Here is a tiny trained network, its code and every weight. The questions are about switching its units off for an input and a class, where a switched-off unit gives its printed mean instead of its output.

import numpy as np


def w(rows, s, z=0):
    codes = np.array(rows[::2]) - 128.0
    scale = np.full(codes.shape[1], s)
    scale[-1] = z or s
    return codes * scale


def norm(h):
    return h / np.sqrt((h * h).mean(-1, keepdims=True) + 1e-5)


def f(y):
    return y / 2 * (1 + np.tanh(0.7978845608 * (y + 0.044715 * y**3)))


def log_softmax(a):
    a = a - a.max(-1, keepdims=True)
    return a - np.log(np.exp(a).sum(-1, keepdims=True))


def net(x, mask):
    res = np.array(x, float).reshape(1, 6) / 4 @ E
    u = 0
    for l in range(4):
        y = f(norm(res) @ A[l][:, :-1].T + A[l][:, -1])
        res = res + np.where(mask[u : u + 8], y, B[l][:, -1]) @ B[l][:, :-1]
        u += 8
    return log_softmax(norm(res)[-1] @ U[:, :-1].T + U[:, -1])


A, B = {}, {}
E = w([
[133,128,128,128,126],'x0',
[105,107,150,254,140],'x1',
[131,127,128,128,127],'x2',
[122,127,128,127,128],'x3',
[94,42,5,121,132],'x4',
[94,4,228,115,71],'x5',
],0.0063)
A[0] = w([
[93,151,134,28,131,255],'0.n0',
[135,122,56,151,113,116],'0.n1',
[120,117,241,101,113,102],'0.n2',
[141,147,182,63,108,82],'0.n3',
[145,238,196,135,123,140],'0.n4',
[134,4,163,107,97,47],'0.n5',
[146,120,229,117,99,97],'0.n6',
[113,118,138,248,128,193],'0.n7',
],0.015,0.0047)
B[0] = w([
[237,110,121,78,139,247],'0.n0',
[140,126,33,134,146,177],'0.n1',
[200,52,120,182,155,254],'0.n2',
[106,30,143,138,219,195],'0.n3',
[2,176,181,38,110,252],'0.n4',
[27,163,194,57,145,254],'0.n5',
[216,95,142,179,99,241],'0.n6',
[53,182,133,233,151,253],'0.n7',
],0.018,0.0082)
A[1] = w([
[186,151,120,132,70,75],'1.n0',
[220,135,163,198,129,107],'1.n1',
[128,138,198,34,107,57],'1.n2',
[127,162,137,126,152,60],'1.n3',
[232,150,83,86,14,81],'1.n4',
[145,124,171,54,113,88],'1.n5',
[161,88,170,18,94,62],'1.n6',
[120,184,135,6,34,4],'1.n7',
],0.013,0.0028)
B[1] = w([
[123,127,118,130,103,119],'1.n0',
[169,108,165,151,90,190],'1.n1',
[144,130,80,70,187,224],'1.n2',
[127,119,141,122,148,127],'1.n3',
[111,170,127,125,18,169],'1.n4',
[114,155,89,147,203,202],'1.n5',
[127,186,97,115,250,255],'1.n6',
[162,21,164,137,203,209],'1.n7',
],0.019,0.0066)
A[2] = w([
[21,118,230,118,71,108],'2.n0',
[233,160,111,114,55,44],'2.n1',
[15,123,149,91,58,2],'2.n2',
[154,122,156,199,142,88],'2.n3',
[116,86,86,29,105,100],'2.n4',
[113,102,140,156,80,130],'2.n5',
[170,121,169,250,38,43],'2.n6',
[148,108,160,166,126,36],'2.n7',
],0.016,0.0017)
B[2] = w([
[92,232,211,193,56,254],'2.n0',
[217,210,65,148,66,163],'2.n1',
[137,232,161,168,188,190],'2.n2',
[161,82,128,84,94,192],'2.n3',
[180,182,127,94,61,182],'2.n4',
[119,142,131,68,118,146],'2.n5',
[98,67,96,4,34,212],'2.n6',
[124,100,128,123,97,161],'2.n7',
],0.023,0.008)
A[3] = w([
[249,42,133,225,141,47],'3.n0',
[100,88,61,180,138,95],'3.n1',
[108,142,105,139,128,46],'3.n2',
[159,75,125,122,119,8],'3.n3',
[135,102,136,182,66,71],'3.n4',
[161,148,109,180,205,140],'3.n5',
[85,168,104,118,111,133],'3.n6',
[89,108,121,82,118,76],'3.n7',
],0.017,0.0014)
B[3] = w([
[194,93,173,253,157,253],'3.n0',
[103,92,86,146,153,163],'3.n1',
[132,118,120,150,142,139],'3.n2',
[127,142,127,169,136,175],'3.n3',
[104,95,107,58,115,180],'3.n4',
[63,101,118,76,60,245],'3.n5',
[164,102,128,197,162,197],'3.n6',
[131,121,136,83,118,152],'3.n7',
],0.027,0.0056)
U = w([
[143,130,115,10,218,254],'0',
[60,223,183,179,120,216],'1',
[215,197,34,106,65,59],'2',
[61,81,10,192,140,28],'3',
[216,24,183,172,167,33],'4',
[108,54,173,89,16,87],'5',
],0.013,0.0021)

Each question gives the input, the list of numbers given to net, and the class t.
The units are the neurons (one row each of A and B). Each row of codes is followed by its name. A weight is (code - 128) times the scale printed after its matrix; where a second scale follows, it is the last column's (A, B and U).
mask holds one flag per neuron, layer by layer. A switched-off neuron (its flag False) gives its mean, the last column of its row in B, instead of its output. The means were averaged over made-up inputs and are rounded, as every weight is.
A unit's drop is (log p(t) with every unit on - log p(t) with that unit switched off) / (log p(t) with every unit on - log p(t) with every unit switched off).
The circuit of an input: a set's keep is (log p(t) with only the set's units on - log p(t) with every unit switched off) / (log p(t) with every unit on - log p(t) with every unit switched off). Starting from the 12 units with the biggest drops (on a tie, the unit counted first), units are removed one at a time, each time the one whose removal leaves the highest keep (on an exact tie, the one counted first), for as long as the keep stays at least 0.8.
circuit, biggest first: the units of the circuit, biggest drop first
unit that matters most: the unit with the biggest drop
k most important neurons: the k neurons with the biggest drops, biggest first
drop of u: that unit's drop, to one decimal
input [2,3,4,3,0,1], class 5: circuit, biggest first	1.n6
input [-1,-3,-5,0,0,8], class 4: 4 most important neurons	0.n2; 0.n4; 0.n6; 3.n0
input [-5,0,-2,2,-3,7], class 4: 3 most important neurons	0.n7; 3.n0; 1.n4
input [-8,7,-1,3,-1,1], class 5: 2 most important neurons	0.n4; 0.n5
input [-3,-1,-2,-2,-2,7], class 4: 2 most important neurons	0.n2; 0.n7
input [-8,2,-5,2,6,0], class 3: 2 most important neurons	0.n1; 0.n4
input [-2,-4,-8,-3,-4,1], class 4: 3 most important neurons	0.n2; 0.n5; 0.n6
input [-2,-2,-2,-8,-8,4], class 4: 2 most important neurons	0.n2; 0.n6
input [7,-1,1,6,1,-4], class 2: 2 most important neurons	0.n5; 0.n7
input [3,-8,3,7,-5,1], class 4: 3 most important neurons	0.n5; 0.n2; 0.n3
input [7,-5,8,0,-8,1], class 4: 2 most important neurons	0.n2; 0.n6
input [8,0,-3,4,8,-8], class 2: 2 most important neurons	0.n7; 0.n3
input [6,-5,-4,-7,0,-5], class 0: 4 most important neurons	0.n6; 0.n2; 1.n7; 1.n6
input [-5,7,5,8,-3,5], class 5: unit that matters most	2.n6
input [-8,-1,5,8,5,0], class 2: drop of 0.n7	0.7
input [-4,-2,5,0,3,-2], class 2: drop of 0.n2	0.0
input [2,-4,-1,-7,-4,4], class 4: drop of 0.n2	0.3
